Below are the code and all the weights of a small trained network. Each question names an input and a class and asks about switching units off, where a switched-off unit gives its printed mean instead of its output.

import numpy as np


def w(rows, s, z=0):
    codes = np.array(rows[::2]) - 128.0
    scale = np.full(codes.shape[1], s)
    scale[-1] = z or s
    return codes * scale


def f(y):
    return np.maximum(y, 0)


def log_softmax(a):
    a = a - a.max(-1, keepdims=True)
    return a - np.log(np.exp(a).sum(-1, keepdims=True))


def net(x, mask):
    res = np.array(x, float).reshape(1, 5) / 4 @ E
    y = f(res @ A[0][:, :-1].T + A[0][:, -1])
    res = res + np.where(mask, y, B[0][:, -1]) @ B[0][:, :-1]
    return log_softmax(res[-1] @ U[:, :-1].T + U[:, -1])


A, B = {}, {}
E = w([
[156,227,187],'x0',
[128,129,128],'x1',
[129,128,126],'x2',
[255,114,115],'x3',
[74,94,229],'x4',
],0.008)
A[0] = w([
[184,64,201,136],'N0',
[200,203,128,221],'N1',
[101,41,109,208],'N2',
[44,70,164,178],'N3',
[104,97,254,255],'N4',
[117,71,189,186],'N5',
[111,15,81,218],'N6',
[214,161,77,209],'N7',
[139,234,166,200],'N8',
[185,76,57,201],'N9',
[119,41,83,221],'N10',
],0.0089,0.0058)
B[0] = w([
[81,225,2,173],'N0',
[119,245,149,222],'N1',
[133,39,43,201],'N2',
[88,22,112,207],'N3',
[13,98,117,254],'N4',
[85,93,92,191],'N5',
[191,43,46,219],'N6',
[188,235,157,216],'N7',
[58,215,194,222],'N8',
[234,143,107,208],'N9',
[201,89,31,209],'N10',
],0.0069,0.0086)
U = w([
[149,103,53,225],'0',
[75,212,146,253],'1',
[237,125,103,42],'2',
[213,190,231,39],'3',
[80,62,103,11],'4',
[49,110,254,126],'5',
],0.0072,0.0036)

Each question gives the input, the list of numbers given to net, and the class t.
The units are the neurons (one row each of A and B). Each row of codes is followed by its name. A weight is (code - 128) times the scale printed after its matrix; where a second scale follows, it is the last column's (A, B and U).
mask holds one flag per neuron, in row order. A switched-off neuron (its flag False) gives its mean, the last column of its row in B, instead of its output. The means were averaged over made-up inputs and are rounded, as every weight is.
A unit's drop is (log p(t) with every unit on - log p(t) with that unit switched off) / (log p(t) with every unit on - log p(t) with every unit switched off).
The circuit of an input: a set's keep is (log p(t) with only the set's units on - log p(t) with every unit switched off) / (log p(t) with every unit on - log p(t) with every unit switched off). Starting from all 11 units, units are removed one at a time, each time the one whose removal leaves the highest keep (on an exact tie, the one counted first), for as long as the keep stays at least 0.8.
circuit, biggest first: the units of the circuit, biggest drop first
k most important neurons: the k neurons with the biggest drops, biggest first
drop of u: that unit's drop, to one decimal
input [7,-3,-6,1,-3], class 3: circuit, biggest first	(N4 N7 N2)
input [-7,5,7,3,-5], class 2: circuit, biggest first	(N9 N4 N7)
input [1,0,-4,3,-6], class 3: most important neuron	(N7)
input [-5,-8,-8,4,-8], class 2: circuit, biggest first	(N9 N7 N4)
input [1,-5,1,6,4], class 1: 2 most important neurons	(N0 N6)
input [5,1,6,5,0], class 3: 2 most important neurons	(N7 N4)
input [8,-5,0,2,-6], class 3: 2 most important neurons	(N4 N7)
input [0,5,6,-7,7], class 4: drop of N9	-0.1
input [4,-5,-1,8,5], class 1: drop of N0	0.3
input [4,0,-7,-2,3], class 5: drop of N3	0.0
input [7,4,2,5,-2], class 3: drop of N7	0.2
